Rows, each followed by one of two labels for a hidden trait (new trait and labels in each part):
In the rows, zero is written as 100.
[ 41 125 102 106  83  89 109 133 120  67  62 111 105  65 106 156]	Sz
[ 74  87  90 128  88  95 111  90 103  96  79  93 108 115 108 110]	QH
[104  86  86 129  90 108  92 123  87  90 111  94  92  90 117 122]	QH
[100 123 104 133  85  95 110 138  90  92 110  97  87  67 102 131]	QH
[ 55 115  94 123  88  94 104 106 106 102  75  99  85 105 116 116]	QH
[ 84 128  98 119  84 100  90 154  94  98 100 110  89  62 114 150]	QH
[ 54  93  80 119  94 103  75  90  98 121  76  96  72 134 125 104]	QH
[ 46 118  98 110  92  92 103 114 112  87  73 101  69  90 107 130]	Sz
[ 32  98  82  94  88 101  73 124 112  94  62 112  87  97 123 148]	Sz
[ 40  98  80 106  94 104  66 108 104 116  73 109  73 125 132 125]	QH
[ 99 126 104 131  84  94 110 145  93  90 106 101  95  60 101 139]	QH
[ 38 100  87 102  91  99  80 112 109  97  69 102  73 102 118 134]	Sz
[ 96  90  90 124  85 106  90 132  85 102 106 100 100  82 114 133]	Sz
[ 99 103  96 134  88  99 102 129  88  99 111  94  93  79 105 122]	QH
[ 64 127 110 126  89  82 133 109 115  70  77  93  84  74  91 125]	Sz
[ 30 121  81 100  89 103  66 121 108 111  67 118  71 108 135 140]	QH
[137  27  86 155  90 106 116  80  73 106 124  65 129 118  95  83]	Sz
[ 53 100  96 115  91  92 103 102 108  87  75  94  82  99 104 122]	Sz
[ 43 121  94 106  89  93  91 114 112  91  69 102  65  97 113 130]	QH
[ 44  84  72 104  90 107  64 104 102 115  70 108  92 127 124 128]	QH
[ 66  68  80 127  93 103  86  78  97 119  81  86  92 141 118  93]	QH
[100  94  93 132  86 102 102 134  87  96 110  98 109  75 109 132]	Sz
[ 37  99  80 104  88 106  68 111 105 114  65 110  91 116 133 128]	QH
[ 29 103  84  97  90 100  72 116 110  99  65 107  72 102 123 139]	Sz
[ 39 109  89  98  88  96  82 120 115  88  64 107  88  94 116 139]	QH
[ 77  91  78 107  86 113  58 146  88 114  95 110  99  83 129 148]	QH
[ 44 100  85 109  88 101  79 107 105 112  74 105  87 116 127 123]	QH
[ 57 144 103 126  92  86 117 110 109  95  82 102  61  96 110 116]	QH
[107 120 107 139  85  91 121 136  93  86 109  95  99  61  94 131]	QH
[ 99  93  84 122  92 106  85 134  86  92 108 100  83  84 124 130]	Sz
[ 60 128 109 125  91  83 124 106 112  80  81  92  61  88  96 117]	Sz
[ 58 122  95 122  89  91 106 107 108  98  77 102  77 106 113 119]	QH
[ 71 107 103 131  96  85 120  80 105  92  88  77  56 114  94  91]	QH
[112  75  85 134  92 109  96 115  84  91 114  90  98  94 119 118]	QH
[ 21  89  64  91  93 115  34 110 102 132  66 116  67 138 149 132]	QH
[128 102 101 145  90  93 132 125  89  71 117  89  98  72 100 118]	Sz
[ 82  80  78 107  84 114  60 141  88 111  96 109 110  89 125 145]	QH
[ 46 103  84 112  87 100  80 110 107 106  67 107  93 111 125 127]	QH
[ 42  85  82 100  89 101  76 104 110  95  65 101  95 109 117 130]	QH
[ 43  98  91 105  87  96  94 116 112  85  68 103  92  90 111 138]	Sz
[111  80  84 125  89 106  97 125  87  84 108  96 106  85 118 127]	Sz
[105  63  83 134  91 109  82 108  79 118 113  84  92 110 110 108]	QH
[ 29 101  86  96  90 100  73 118 110  98  65 108  72 102 124 140]	Sz
[112  71  89 135  87 104 101 119  84 100 109  88 118  90 102 124]	QH
[ 55  73  79 106  94 102  75  89 104 105  72  91  82 127 116 112]	QH
[120  78  89 136  89 106 107 115  87  82 115  89 110  88 112 120]	QH
[ 53 115  92 119  90  95 104 106 107  99  76 103  85 106 114 122]	QH
[ 57 120 102 114  87  87 113 114 117  74  73  99  96  80 101 134]	QH
[ 84 120  97 124  84 101  94 149  90  97 105 108  91  66 115 144]	Sz
[118 112 102 137  87  93 130 136  92  64 112  95 108  59 102 130]	Sz
[ 25  87  74  94  97 110  46 102 102 123  70 103  41 131 136 125]	Sz
[ 45  97  86 101  90  98  76 110 112  93  68 102  89 105 115 136]	QH
[ 46  98  87 105  91  97  81 104 110  95  69 100  80 107 116 128]	QH
[105 121 105 138  86  93 117 136  89  90 111  94  91  66  97 130]	QH
[ 48 107  94 109  91  93  97 109 109  91  72  99  69  99 111 127]	Sz
[115  68  82 130  89 106 100 120  85  84 108  92 118  87 113 123]	Sz
[ 88  80  76 114  91 116  66 129  85 100 105 104  90  94 137 136]	QH
[ 44  94  81 116  94 103  73  91  99 123  77  97  62 136 127 106]	QH
[ 60  83  81 118  91 100  90  94 102 105  76  98 103 122 116 114]	QH
[103 104  91 125  90 104  93 137  90  85 106 102  86  77 123 132]	Sz
[103  93  94 128  82 104 101 136  88  94 107  99 119  72 109 137]	Sz
[ 62 124  99 126  89  90 111 103 107 100  78  98  82 103 111 115]	QH
[ 58  90  82 116  90 100  87 101 104 105  74 101  96 119 120 122]	QH
[ 39  87  83 100  90 102  76 109 107  97  67 102  83 105 120 134]	Sz
[ 47  73  79 102  93 104  73  98 106 102  69  96  84 117 121 125]	Sz
[ 28  64  68  88  92 113  48 106 105 113  67 106  86 123 134 136]	Sz
[101  73  78 122  91 114  81 121  86  94 108  97 100  97 128 126]	QH
[ 66 119 102 130  85  88 124 106 110  88  76  97 101  95 105 118]	QH
[117  97  94 133  86  97 116 133  91  71 110  96 112  69 105 132]	Sz
[ 49 120  99 111  91  88 105 112 113  83  74  99  75  91 104 133]	QH
[122 105 101 141  87  96 130 129  92  67 114  91 110  66 103 126]	QH
[ 43  71  64  98  91 113  53 101 102 122  67 109  93 135 136 126]	QH
[108 105  96 130  87 102 111 133  93  72 110 100 105  67 116 136]	QH
[105  91  83 123  92 107  87 129  85  92 109  98  87  88 124 127]	Sz
[ 63 107  79 104  86 115  52 157  88 120  99 118  74  81 137 152]	Sz
[ 16 142  90  87  93  98  58 133 113 107  65 116  32 100 132 142]	QH
[ 66  68  77 122  90 104  83  84  99 114  75  91 104 135 119 105]	QH
[110  90  97 137  84  99 109 127  88  92 107  91 114  77  99 128]	QH
[126  97  99 144  92  95 129 116  86  77 120  84  92  80 102 108]	Sz
[ 37  80  71 102  89 110  56 106 104 118  66 111  94 128 140 129]	QH
[ 59  62  85 114  91 100  94  87 105  95  75  87 101 117 108 116]	Sz
[ 31 127  84 103  92 101  66 118 105 116  70 116  56 112 135 131]	QH
[ 54  59  79 112  91 103  84  90 104  98  71  91 102 121 112 118]	Sz
[ 56 142  91 101  81 105  63 178  98 100  89 128  83  52 128 175]	QH
[ 13 134  80  93  88 106  48 134 108 121  60 126  58 108 145 145]	QH
[109  95  91 127  88 101 102 134  91  77 108 100 107  73 115 136]	Sz
[ 49  95  81 112  90 102  82 102 105 109  73 105  88 118 124 123]	QH
[ 84  43  63 107  86 121  43 125  81 123  93 103 124 109 132 139]	QH
[ 59 106  89 117  90  96  98 107 108  98  73 104  99 106 116 124]	QH
[ 46 113  86 112  92  98  83 108 106 108  73 107  72 114 123 123]	QH
